Below are the code and all the weights of a small trained network. Each question names an input and a class and asks about switching units off, where a switched-off unit gives its printed mean instead of its output.

import numpy as np


def w(rows, s, z=0):
    codes = np.array(rows[::2]) - 128.0
    scale = np.full(codes.shape[1], s)
    scale[-1] = z or s
    return codes * scale


def f(y):
    return np.maximum(y, 0)


def log_softmax(a):
    a = a - a.max(-1, keepdims=True)
    return a - np.log(np.exp(a).sum(-1, keepdims=True))


def net(x, mask):
    res = np.array(x, float).reshape(1, 2) / 4 @ E
    y = f(res @ A[0][:, :-1].T + A[0][:, -1])
    res = res + np.where(mask, y, B[0][:, -1]) @ B[0][:, :-1]
    return log_softmax(res[-1] @ U[:, :-1].T + U[:, -1])


A, B = {}, {}
E = w([
[149,241,114,37],'x0',
[2,206,219,220],'x1',
],0.0078)
A[0] = w([
[173,93,138,88,38],'neuron 1',
[147,1,146,153,67],'neuron 2',
[172,171,131,48,145],'neuron 3',
[167,211,127,74,2],'neuron 4',
[201,55,105,54,65],'neuron 5',
[123,73,138,175,20],'neuron 6',
],0.015,0.0074)
B[0] = w([
[39,137,140,116,170],'neuron 1',
[153,114,66,84,207],'neuron 2',
[191,103,90,127,224],'neuron 3',
[4,111,85,58,176],'neuron 4',
[88,160,194,170,253],'neuron 5',
[45,154,117,56,156],'neuron 6',
],0.028,0.011)
U = w([
[125,102,53,45,44],'0',
[77,194,236,154,50],'1',
[249,90,123,149,249],'2',
],0.011,0.012)

Each question gives the input, the list of numbers given to net, and the class t.
The units are the neurons (one row each of A and B). Each row of codes is followed by its name. A weight is (code - 128) times the scale printed after its matrix; where a second scale follows, it is the last column's (A, B and U).
mask holds one flag per neuron, in row order. A switched-off neuron (its flag False) gives its mean, the last column of its row in B, instead of its output. The means were averaged over made-up inputs and are rounded, as every weight is.
A unit's drop is (log p(t) with every unit on - log p(t) with that unit switched off) / (log p(t) with every unit on - log p(t) with every unit switched off).
unit that matters most: the unit with the biggest drop
top k neurons: the k neurons with the biggest drops, biggest first
drop when u is switched off: that unit's drop, to one decimal
input [5,3], class 0: top 2 neurons : (neuron 5; neuron 4)
input [7,7], class 0: unit that matters most : neuron 5
input [2,-4], class 1: top 2 neurons : (neuron 5; neuron 2)
input [4,4], class 0: top 2 neurons : (neuron 5; neuron 1)
input [-5,5], class 0: top 3 neurons : (neuron 5; neuron 6; neuron 1)
input [-4,4], class 0: top 3 neurons : (neuron 5; neuron 6; neuron 1)
input [-5,4], class 0: top 2 neurons : (neuron 5; neuron 6)
input [3,-5], class 1: top 2 neurons : (neuron 5; neuron 2)
input [-1,0], class 2: top 3 neurons : (neuron 5; neuron 4; neuron 1)
input [-6,3], class 0: top 2 neurons : (neuron 5; neuron 6)
input [-2,-4], class 1: top 2 neurons : (neuron 5; neuron 3)
input [-2,-1], class 2: top 2 neurons : (neuron 4; neuron 5)
input [8,5], class 0: top 2 neurons : (neuron 4; neuron 5)
input [-2,-6], class 1: unit that matters most : neuron 5
input [3,-1], class 2: drop when neuron 2 is switched off : 0.2
input [-6,2], class 0: drop when neuron 5 is switched off : 0.2
input [0,3], class 2: drop when neuron 1 is switched off : 0.5
